[ -4.2  40.4  -4.6  -2.7 -30.2   0.6  17.0   0.9 -25.0  -0.5  -6.5 -21.1
  33.9 -29.0   1.7   4.8 -20.9  -4.2 -82.3  23.9 -16.0  -0.4  -3.4 -16.1
  12.1 -82.7  72.2  32.0  13.1 -71.6  -8.5  55.8  -0.8 -57.2 -31.8   5.7
 -49.0  28.6  -4.5 -34.8  41.2  19.3 -17.1  11.5  66.8  60.5  -9.6  14.1
 -20.8 -42.1  40.1  81.2 -52.7  24.5  42.9  29.7  23.1   6.5  20.1  35.1
  47.2] -> (26)
[  4.0   0.9  15.8 -43.0  23.8 -15.1  12.2  -2.8   8.1  -5.3 -15.6 -45.3
 -10.8  13.8   4.7   7.2  12.3 -10.9 -38.5  19.0  -2.4  10.3 -13.3  28.8
  -5.3   7.7 -14.0  -8.8  -3.0  23.2   1.6   1.7   7.4  52.4  54.4 -27.4
  10.2 -64.2 -16.3  40.0 -16.9 -17.6  16.9  -2.2  12.9   2.3   7.6  10.4
  -9.5   9.3 -19.9 -40.2  20.7  -7.5   4.7 -10.3 -38.9  -5.0   4.1 -18.7
 -48.8] -> (19)
[ -9.5 -18.3 -29.0  30.0  -8.4   3.8 -14.4  -2.4   6.1   8.9  19.9  46.1
  -7.6   0.6 -24.4  -6.0 -14.5  18.6  76.2 -40.4  10.3   7.4  -6.4 -17.7
   0.7  37.6  -5.0   4.2 -11.8 -13.9  -2.9 -21.4  -8.8  -9.5 -21.5  20.4
  12.3  81.3  12.2 -24.6  13.5   9.9 -13.3  -7.2 -17.9 -48.8  -4.1  -3.9
  24.3  21.8  23.5 -28.4 -14.9   3.5 -23.0   2.2  32.2   5.4  -4.5  22.9
  33.6] -> (26)
[-10.1  -0.5 -33.2  26.8 -17.8   3.3  -9.6   1.6   0.1  15.2  17.2  35.3
  -1.4 -18.7 -26.1 -15.1 -17.1  13.1  76.4 -36.9  18.1  -2.0   0.7 -24.1
   1.8  19.7  16.5  16.0 -12.0 -30.3  -3.3   1.3  -7.4 -26.2 -29.5  24.7
   3.4  65.1  12.2 -27.9  20.3  18.5 -16.9  -5.9 -12.1 -44.1  -6.5   1.2
  15.9   6.7  18.7 -25.7 -31.2  10.9 -13.1  16.1  31.2   0.7  -0.1  25.9
  45.1] -> (26)
[ 14.0  -1.5  35.2 -21.5   5.5  14.1   8.0  -9.6 -10.2  -3.1 -12.8 -21.6
  10.8  44.3  45.1  33.5  11.3 -12.3 -40.0  50.0 -43.0  15.4   4.2  11.4
  -0.9 -42.1  -5.8 -16.2  33.1   5.6  -4.3   6.4  24.9  24.5  15.2  -9.9
 -19.7 -44.4   2.5   0.0   7.3 -15.6 -31.8  14.8  21.3  86.9   8.2 -14.1
 -23.9 -31.1  -4.0  67.3  17.7  -4.3  15.6  -9.0 -22.2   2.5   9.9 -12.5
 -21.8] -> (26)
[-12.1  -2.3 -32.8  32.7 -13.6  -4.2  -9.4   5.1   7.7   4.6  18.4  25.2
  -6.5 -30.1 -33.3 -18.0 -21.6  18.4  71.0 -32.7  26.7   3.4  -6.5 -19.1
  -1.0  41.9   4.9  11.7 -22.6 -13.2   1.4 -10.9 -18.1 -14.9 -27.7  17.5
   9.6  53.0  11.5 -21.6   6.6  12.8  -7.5 -11.2 -17.5 -57.5 -10.4   2.5
  20.9  21.0  12.6 -36.4 -23.9   3.9 -22.5   8.8  32.6  -6.0  -9.1  15.2
  30.7] -> (19)
[ -1.6  18.4   4.5 -10.4  12.6 -35.8   8.1  13.4  14.5 -25.7  -8.8 -41.2
 -22.4 -50.9  -4.6 -24.4   6.2  -0.6 -69.3  -9.3  39.8 -25.2   2.7  19.0
  -3.3  19.5  -1.0   4.9 -21.6  33.9  13.5  -0.6 -27.8 -13.9  18.8 -22.6
  21.9 -55.1 -13.3  43.6 -51.8  -6.6  61.9  -7.7 -45.4 -44.9  -5.5  17.9
  -6.0  38.5 -40.2 -97.8  21.1 -10.2 -18.5  -6.7 -10.7 -27.5 -26.7 -51.3
 -43.5] -> (19)
[ -6.0  -2.9 -13.1  27.1 -16.2  23.9  -1.5  -7.3  -9.2   9.9  -8.4  -0.9
   6.2   5.7  -7.7   7.1 -10.6  21.2  25.4  -7.6 -19.7  26.4  -4.9 -15.5
   2.2 -14.3  15.3  -1.1  -0.2 -55.5  -2.6   1.3   0.4 -17.4 -29.2  18.1
 -16.4  96.9  12.2 -55.7  40.8   3.4 -27.3   0.6  26.7   6.7  -7.1  -8.9
  10.5 -21.4  34.5  65.9 -31.8  15.1   9.1  13.3  25.8  17.8   9.7  50.3
  47.4] -> (26)
[ 19.8  19.1  41.1 -38.0   3.4  -2.8  14.9  -0.4 -14.1 -12.4 -13.3   1.4
  22.9   4.1  33.8   6.4  24.4 -38.2 -89.0  63.7  -8.3 -42.2  20.2   9.3
   5.9 -57.2  26.3  -4.7  27.0  27.5  -2.4  24.2   3.3 -31.6  13.8 -12.4
 -19.0 -99.9 -12.0  20.3  -3.1   1.9   3.7  14.5  -7.4  59.0   3.4 -11.2
 -45.8 -40.2 -35.0  75.1  23.3  -9.6  12.3  -3.1 -32.5 -14.9   3.7 -42.4
 -24.0] -> (19)
[ -1.0 -11.9  -4.1 -13.7  11.5  -6.3  -9.4   9.1  12.6   4.0   2.3  39.4
  -9.6  -5.1 -23.2 -18.4  14.8 -11.4  29.7 -29.0  40.6 -33.3   5.5   1.7
  -3.8  71.2 -30.0   1.2 -11.7  51.9   0.7 -17.1  -5.9  16.9   9.6  -8.3
  37.8 -32.3  -1.9  38.4 -17.5   5.5  34.9  -6.8 -22.5 -48.0   2.3  10.4
  13.3  41.9 -22.4 -56.5  17.2 -14.9 -39.4  -9.0  -7.1  -9.2  -1.0 -18.3
 -29.5] -> (19)
[-12.5  -3.1 -36.8  29.0 -14.7   4.8  -6.3  -3.1  -0.4  20.1  14.3   6.4
  -7.7  -8.6 -19.0  -0.6 -24.1  27.9  59.9 -31.1   3.6  18.4 -13.2 -20.9
   1.4   8.7   2.5   5.4 -15.1 -47.1  -4.2  -4.6  -3.4  -7.0 -17.4  20.9
   2.0  99.9  10.0 -41.8  29.1   9.0 -19.2  -7.5  22.0 -27.3  -4.2   7.6
  30.7   3.6  41.8  -1.1 -42.9  15.1   1.3  14.7  33.4   8.1   8.3  48.5
  37.7] -> (26)
